Here is a tiny trained network, its code and every weight. The questions are about switching its units off for an input and a class, where a switched-off unit gives its printed mean instead of its output.

import numpy as np


def w(rows, s, z=0):
    codes = np.array(rows[::2]) - 128.0
    scale = np.full(codes.shape[1], s)
    scale[-1] = z or s
    return codes * scale


def f(y):
    return y / 2 * (1 + np.tanh(0.7978845608 * (y + 0.044715 * y**3)))


def log_softmax(a):
    a = a - a.max(-1, keepdims=True)
    return a - np.log(np.exp(a).sum(-1, keepdims=True))


def net(x, mask):
    res = np.array(x, float).reshape(1, 5) / 4 @ E
    y = f(res @ A[0][:, :-1].T + A[0][:, -1])
    res = res + np.where(mask, y, B[0][:, -1]) @ B[0][:, :-1]
    return log_softmax(res[-1] @ U[:, :-1].T + U[:, -1])


A, B = {}, {}
E = w([
[126,2,146,161],'x0',
[141,101,34,204],'x1',
[115,97,81,67],'x2',
[7,107,93,183],'x3',
[127,128,126,129],'x4',
],0.0078)
A[0] = w([
[229,140,103,95,74],'N0',
[114,186,76,101,164],'N1',
[101,75,50,23,231],'N2',
[32,124,109,110,77],'N3',
[148,146,164,178,226],'N4',
[129,179,85,113,78],'N5',
[173,154,85,87,122],'N6',
[145,146,198,206,253],'N7',
[136,212,74,108,12],'N8',
[172,172,104,54,179],'N9',
[177,122,52,197,104],'N10',
[140,53,187,173,52],'N11',
[124,20,141,104,116],'N12',
[39,142,90,99,231],'N13',
[83,142,230,105,88],'N14',
[45,125,119,133,27],'N15',
[160,18,145,160,131],'N16',
[132,90,38,69,173],'N17',
[44,138,119,128,91],'N18',
[92,122,191,59,183],'N19',
[219,100,113,64,188],'N20',
[140,164,192,238,176],'N21',
[124,222,111,142,104],'N22',
[72,254,45,119,19],'N23',
[46,151,97,131,102],'N24',
[89,111,153,49,237],'N25',
[147,123,84,165,1],'N26',
[198,103,132,125,95],'N27',
[183,137,32,175,126],'N28',
],0.01,0.0031)
B[0] = w([
[110,36,178,229,207],'N0',
[92,187,136,96,192],'N1',
[45,199,36,159,254],'N2',
[92,40,164,183,188],'N3',
[104,144,97,158,176],'N4',
[118,162,142,91,153],'N5',
[104,128,132,154,178],'N6',
[81,161,72,158,206],'N7',
[97,166,176,74,177],'N8',
[73,111,134,153,236],'N9',
[174,4,100,41,212],'N10',
[52,173,156,84,183],'N11',
[65,207,179,96,220],'N12',
[133,121,133,190,235],'N13',
[130,20,78,64,190],'N14',
[141,45,193,176,166],'N15',
[22,200,186,94,241],'N16',
[104,131,55,119,211],'N17',
[138,55,166,179,177],'N18',
[175,55,82,60,217],'N19',
[94,61,147,216,245],'N20',
[42,127,21,154,198],'N21',
[24,139,167,89,192],'N22',
[43,158,155,100,227],'N23',
[122,70,153,168,189],'N24',
[163,102,70,92,219],'N25',
[136,73,165,81,135],'N26',
[75,88,163,163,163],'N27',
[180,25,84,43,216],'N28',
],0.018,0.0052)
U = w([
[76,175,219,93,114],'0',
[129,87,185,253,96],'1',
[164,77,98,57,108],'2',
[105,156,86,184,254],'3',
[97,177,21,206,104],'4',
[171,204,64,204,139],'5',
[217,213,166,155,89],'6',
],0.0078,0.009)

Each question gives the input, the list of numbers given to net, and the class t.
The units are the neurons (one row each of A and B). Each row of codes is followed by its name. A weight is (code - 128) times the scale printed after its matrix; where a second scale follows, it is the last column's (A, B and U).
mask holds one flag per neuron, in row order. A switched-off neuron (its flag False) gives its mean, the last column of its row in B, instead of its output. The means were averaged over made-up inputs and are rounded, as every weight is.
A unit's drop is (log p(t) with every unit on - log p(t) with that unit switched off) / (log p(t) with every unit on - log p(t) with every unit switched off).
The circuit of an input: a set's keep is (log p(t) with only the set's units on - log p(t) with every unit switched off) / (log p(t) with every unit on - log p(t) with every unit switched off). Starting from the 12 units with the biggest drops (on a tie, the unit counted first), units are removed one at a time, each time the one whose removal leaves the highest keep (on an exact tie, the one counted first), for as long as the keep stays at least 0.8.
circuit, biggest first: the units of the circuit, biggest drop first
most important unit: the unit with the biggest drop
k most important neurons: the k neurons with the biggest drops, biggest first
drop of u: that unit's drop, to one decimal
input [-5,8,-4,-5,3], class 2: circuit, biggest first	[N28]
input [5,-1,-8,1,1], class 4: 2 most important neurons	[N21; N7]
input [3,-3,-5,-3,2], class 4: circuit, biggest first	[N7; N21]
input [5,-6,8,4,0], class 4: 2 most important neurons	[N2; N10]
input [4,-4,5,-6,4], class 1: 2 most important neurons	[N20; N0]
input [7,-6,-1,5,-4], class 0: 2 most important neurons	[N12; N16]
input [0,-6,-8,2,-1], class 4: circuit, biggest first	[N21; N7]
input [0,7,6,7,3], class 1: 2 most important neurons	[N3; N13]
input [0,-1,6,-6,6], class 1: 3 most important neurons	[N0; N20; N21]
input [8,5,-1,8,-4], class 0: 3 most important neurons	[N16; N12; N11]
input [4,5,0,2,-5], class 2: circuit, biggest first	[N10; N28]
input [-2,7,-6,-4,-5], class 2: 3 most important neurons	[N10; N28; N2]
input [-7,-6,-7,-8,-5], class 1: 3 most important neurons	[N0; N20; N2]
input [3,-1,6,-5,3], class 4: circuit, biggest first	[N2]
input [1,-1,-8,-7,-4], class 4: 3 most important neurons	[N21; N7; N4]
input [-8,1,7,-4,-5], class 0: 2 most important neurons	[N8; N23]
input [7,-4,0,7,-6], class 0: 4 most important neurons	[N12; N16; N11; N20]
input [-7,1,-2,-8,-2], class 1: 3 most important neurons	[N0; N20; N16]
input [6,1,3,2,1], class 0: drop of N12	0.2
input [2,-2,6,1,-4], class 4: most important unit	N2
input [4,-8,8,3,-2], class 2: drop of N2	-0.1
input [6,6,4,-4,-3], class 0: drop of N4	0.0
